Here is a tiny trained network, its code and every weight. The questions are about switching its units off for an input and a class, where a switched-off unit gives its printed mean instead of its output.

import numpy as np


def w(rows, s, z=0):
    codes = np.array(rows[::2]) - 128.0
    scale = np.full(codes.shape[1], s)
    scale[-1] = z or s
    return codes * scale


def f(y):
    return np.maximum(y, 0)


def log_softmax(a):
    a = a - a.max(-1, keepdims=True)
    return a - np.log(np.exp(a).sum(-1, keepdims=True))


def net(x, mask):
    res = np.array(x, float).reshape(1, 4) / 4 @ E
    y = f(res @ A[0][:, :-1].T + A[0][:, -1])
    res = res + np.where(mask, y, B[0][:, -1]) @ B[0][:, :-1]
    return log_softmax(res[-1] @ U[:, :-1].T + U[:, -1])


A, B = {}, {}
E = w([
[170,165,48,171,92,186,49,223,198,214,81],'x0',
[168,205,81,2,40,200,94,92,67,97,5],'x1',
[60,216,215,120,67,130,154,193,102,79,53],'x2',
[169,198,198,137,77,161,116,83,78,175,184],'x3',
],0.0057)
A[0] = w([
[121,124,148,126,140,119,142,107,122,115,149,156],'neuron 0',
[105,101,167,127,143,101,146,125,122,83,79,189],'neuron 1',
[130,176,104,98,106,149,130,121,118,119,3,237],'neuron 2',
[115,96,135,166,153,112,122,179,148,148,172,105],'neuron 3',
[149,195,144,147,95,151,101,134,136,173,154,229],'neuron 4',
[147,73,6,129,150,125,122,111,140,142,155,239],'neuron 5',
[119,94,166,130,143,112,141,115,124,115,179,250],'neuron 6',
[129,100,187,121,137,121,141,80,113,123,214,152],'neuron 7',
],0.018,0.0015)
B[0] = w([
[102,130,187,173,116,87,98,96,116,177,159,161],'neuron 0',
[91,114,203,69,159,129,157,202,141,169,136,183],'neuron 1',
[154,155,136,67,27,99,4,145,122,106,27,252],'neuron 2',
[138,121,117,229,114,111,147,138,191,83,78,209],'neuron 3',
[181,195,138,138,137,192,157,167,72,124,167,193],'neuron 4',
[139,7,78,115,172,189,67,110,147,139,184,228],'neuron 5',
[87,144,128,99,164,58,161,66,127,117,113,194],'neuron 6',
[158,172,174,119,188,54,122,39,109,89,164,207],'neuron 7',
],0.017,0.015)
U = w([
[94,128,108,226,118,98,192,179,181,81,74,133],'0',
[165,170,120,68,3,130,22,156,76,109,58,163],'1',
[146,8,36,119,158,209,57,123,143,146,182,181],'2',
[78,133,79,122,90,138,167,107,87,166,138,1],'3',
[115,166,174,132,181,16,148,22,88,90,181,136],'4',
[189,225,128,157,99,221,164,172,30,143,185,211],'5',
[37,129,170,57,132,105,170,197,99,193,125,100],'6',
[167,127,84,153,164,151,148,98,114,101,172,22],'7',
],0.0053,0.0021)

Each question gives the input, the list of numbers given to net, and the class t.
The units are the neurons (one row each of A and B). Each row of codes is followed by its name. A weight is (code - 128) times the scale printed after its matrix; where a second scale follows, it is the last column's (A, B and U).
mask holds one flag per neuron, in row order. A switched-off neuron (its flag False) gives its mean, the last column of its row in B, instead of its output. The means were averaged over made-up inputs and are rounded, as every weight is.
A unit's drop is (log p(t) with every unit on - log p(t) with that unit switched off) / (log p(t) with every unit on - log p(t) with every unit switched off).
The circuit of an input: a set's keep is (log p(t) with only the set's units on - log p(t) with every unit switched off) / (log p(t) with every unit on - log p(t) with every unit switched off). Starting from all 8 units, units are removed one at a time, each time the one whose removal leaves the highest keep (on an exact tie, the one counted first), for as long as the keep stays at least 0.8.
units of the circuit, in order: the units of the circuit, biggest drop first
k most important neurons: the k neurons with the biggest drops, biggest first
drop of u: that unit's drop, to one decimal
input [8,-1,-2,1], class 2: units of the circuit, in order	neuron 5
input [4,-2,0,-1], class 2: units of the circuit, in order	neuron 2; neuron 7
input [-2,3,-6,8], class 4: 2 most important neurons	neuron 7; neuron 2
input [-1,2,-5,8], class 4: 2 most important neurons	neuron 7; neuron 2
input [6,-6,0,3], class 0: 2 most important neurons	neuron 3; neuron 2
input [4,-3,5,-3], class 0: 2 most important neurons	neuron 2; neuron 5
input [5,-1,-3,5], class 5: 2 most important neurons	neuron 4; neuron 2
input [-4,1,5,7], class 4: 2 most important neurons	neuron 7; neuron 2
input [-2,-3,8,1], class 6: 3 most important neurons	neuron 1; neuron 7; neuron 3
input [6,-2,2,-4], class 2: units of the circuit, in order	neuron 2; neuron 7
input [-3,-3,8,-2], class 6: 2 most important neurons	neuron 1; neuron 7
input [7,-6,-2,4], class 7: 4 most important neurons	neuron 4; neuron 2; neuron 3; neuron 1
input [8,-4,3,-4], class 0: drop of neuron 2	0.3
input [7,-4,3,6], class 5: drop of neuron 4	0.3
input [2,-6,-2,-5], class 2: units of the circuit, in order	neuron 5
input [7,-2,6,6], class 5: drop of neuron 4	0.9
